Each row is followed by its group and then its class within the group.
[-0.67,0.32,1.16,-0.17,-0.28,-0.14,0.74,0.01,0.45,0.63,0.34,1.01,-1.48,1.09,-1.81,-0.90,0.64,-0.66,-0.85,0.05,-0.82,1.60,1.14,0.88,-1.26,-1.11,0.29,-0.68,2.96,-0.29,0.45,-0.16,0.30,-0.61,1.64,-0.25,-0.38,1.11,0.54,-0.48,0.06,-0.32,-0.47,-0.97,-0.87,0.70,-0.11,-0.10,0.68,1.16,0.46,0.04,-0.25,-3.15,1.08,-2.16,-0.94,-1.96,0.56,1.06,-0.08,-0.83]
M:(36)
[0.44,-1.61,-0.31,-1.84,0.53,-0.55,1.30,-0.74,-1.91,1.32,-1.23,0.60,-1.95,0.56,1.08,1.24,-0.90,-1.98,-0.24,0.92,1.27,3.11,1.59,1.75,1.42,0.68,0.35,1.24,-3.53,1.61,-3.19,-1.14,0.70,2.75,-0.84,0.65,0.91,0.59,1.22,1.37,2.38,-0.17,2.39,0.89,1.13,2.10,-1.13,1.63,0.34,0.10,0.59,-0.88,-0.08,1.56,0.80,-0.21,0.74,-0.25,1.05,-4.71,1.41,1.91]
E:(20)
[-0.23,-0.70,-0.83,0.87,-0.19,-1.31,-1.05,-1.30,1.68,-0.93,0.98,-0.24,-0.28,-0.18,-0.19,0.24,0.64,0.77,-0.87,-0.30,-1.31,1.10,-2.95,-0.61,0.91,-2.02,0.11,-0.89,0.03,0.63,0.65,-0.36,-2.76,1.30,0.95,0.79,-1.78,-1.79,1.85,-0.11,-0.30,1.15,-0.95,-0.16,0.45,0.60,1.55,-2.20,1.54,2.03,0.71,-0.41,0.94,-0.92,0.75,-1.66,-0.08,0.26,0.43,1.89,-0.43,-1.59]
B:(33)
[1.08,-1.46,1.36,-1.23,1.10,-0.38,-0.58,0.31,0.61,1.34,0.64,1.07,-1.28,1.14,0.88,0.94,1.03,-0.66,-0.51,0.71,0.15,2.44,-0.61,0.61,2.20,0.74,0.68,-0.92,-1.66,-0.07,0.14,0.13,-0.38,2.21,-1.52,-1.53,0.47,0.19,0.36,0.07,0.76,-0.20,-0.09,-0.90,-0.43,1.24,0.00,-1.32,0.01,0.18,0.04,-0.91,0.19,0.98,0.71,-0.50,1.55,0.07,0.71,-0.87,2.10,1.50]
E:(39)
[0.43,0.58,-0.64,-1.32,0.23,-0.36,1.25,-0.11,1.13,-2.43,-0.34,-0.18,0.59,-0.68,0.03,-0.55,0.92,0.55,-0.43,-1.47,-0.08,-1.07,-1.55,1.92,0.15,-2.17,-0.13,-1.03,0.30,0.02,1.39,-0.18,-1.01,-1.18,1.33,0.46,-0.14,0.17,2.52,-1.53,-1.15,-1.91,-0.57,0.35,0.91,0.18,1.17,-0.51,0.31,1.35,1.13,1.48,1.42,0.12,1.15,-1.80,-1.55,1.05,-0.97,2.00,-1.46,-0.38]
B:(38)
[-1.39,-0.42,1.32,-0.53,0.33,-0.52,-0.70,-0.20,1.13,1.02,0.91,0.57,-2.53,1.86,-0.70,0.07,1.26,0.44,0.51,-1.39,-0.25,1.02,-0.38,-0.24,0.23,-1.53,0.88,0.01,0.38,-0.19,2.84,2.14,-0.08,1.30,0.81,2.58,-2.17,-3.08,2.76,-1.94,0.92,0.42,-0.19,-4.07,-0.53,1.43,1.10,1.39,3.64,1.85,-0.49,-0.38,1.47,-0.69,-0.92,-3.67,-0.52,1.68,0.39,2.60,0.88,-1.81]
M:(36)
[1.27,-0.41,-1.52,2.35,2.29,-0.73,-1.27,0.81,2.22,-0.93,-0.06,-0.42,1.01,-1.12,1.20,0.24,0.34,1.02,-0.30,0.58,-0.31,0.00,-2.83,-0.26,-0.10,-1.21,0.49,-2.27,0.30,-0.82,0.82,-0.49,-1.32,0.58,-0.30,0.24,-1.02,-0.63,-0.21,-0.04,0.43,0.63,0.35,-0.31,1.64,-0.35,1.42,-1.53,1.59,1.70,1.39,-0.08,1.55,-1.15,1.96,0.89,0.19,0.07,-0.63,1.67,0.19,1.66]
B:(33)
[-0.10,-1.30,1.66,-1.55,-0.09,-0.83,-1.01,0.44,-1.12,2.01,-1.59,1.76,-1.50,1.35,-0.02,0.59,-0.14,-1.90,0.26,1.06,1.34,2.69,1.59,1.04,1.64,0.28,0.76,0.36,-1.15,0.23,-1.44,-0.74,0.51,1.27,-1.22,1.94,0.87,0.78,-1.72,0.38,0.39,0.08,1.14,-0.95,-0.45,2.37,-1.14,0.08,-0.38,-0.53,-0.86,-1.09,0.24,0.80,1.63,-0.03,1.82,0.01,1.10,-2.17,1.08,1.77]
E:(20)
[-1.36,0.06,1.94,0.37,-0.26,0.82,0.15,1.46,1.36,1.19,0.41,0.67,-2.39,2.38,-1.85,0.56,1.01,-1.14,0.20,-1.05,-0.84,-0.52,-1.19,0.71,-0.89,0.87,-0.01,-0.75,1.66,0.20,1.50,1.50,1.01,-0.35,0.41,0.38,-0.32,-2.23,1.53,-1.92,-0.57,-1.39,-1.29,-2.94,0.01,1.15,-1.29,0.80,1.41,0.40,-0.62,1.77,0.39,0.17,-1.00,-1.48,-1.25,1.08,0.84,1.30,-0.60,0.02]
M:(23)
[3.49,-2.15,1.99,-2.61,2.99,-1.71,0.30,0.22,-0.61,2.76,-0.59,2.34,-2.07,0.96,1.12,1.50,1.53,-2.27,-0.27,-0.14,0.72,2.77,-0.39,0.10,2.80,0.51,1.32,-2.10,-2.16,-0.06,1.27,-0.58,-0.42,1.21,-1.10,1.96,1.82,0.90,-0.31,-0.92,2.09,0.39,-1.47,-3.20,-0.39,1.40,0.90,-1.96,1.13,0.81,0.30,-1.16,1.77,0.45,1.02,-1.29,2.21,0.49,0.79,-1.31,1.91,1.74]
E:(39)
[-1.26,0.21,4.55,1.79,-4.33,-2.65,2.88,1.23,1.80,-0.55,-1.01,-1.99,0.22,0.46,-3.79,2.94,-1.35,-3.85,1.79,4.54,-1.78,-0.99,0.07,3.13,-3.76,6.19,-2.92,0.58,0.76,3.17,-8.22,-0.73,0.46,-0.43,-1.26,-3.34,-1.41,-0.89,-3.03,5.22,-0.96,-0.64,-0.21,6.68,0.09,0.24,-2.70,-3.34,-6.57,-1.62,-1.41,-0.48,-4.34,3.49,-2.24,8.11,2.62,-1.65,0.77,-3.81,2.38,7.37]
S:(27)
[-1.04,0.19,0.72,-1.33,0.08,0.90,1.34,0.69,1.03,-0.44,-0.40,2.17,-0.15,0.79,-0.43,-0.30,1.88,1.56,0.24,-1.16,-1.12,-0.01,0.82,0.86,-1.06,-1.44,0.98,-1.13,0.89,-0.28,2.48,4.08,0.30,-0.85,0.04,2.61,0.29,-1.37,1.14,-2.67,0.35,-1.34,-1.68,-1.45,-0.75,0.68,1.11,-0.16,2.11,1.37,-0.12,0.69,0.44,-0.68,0.28,-3.26,-1.54,0.60,0.31,2.97,-0.95,-1.46]
M:(36)
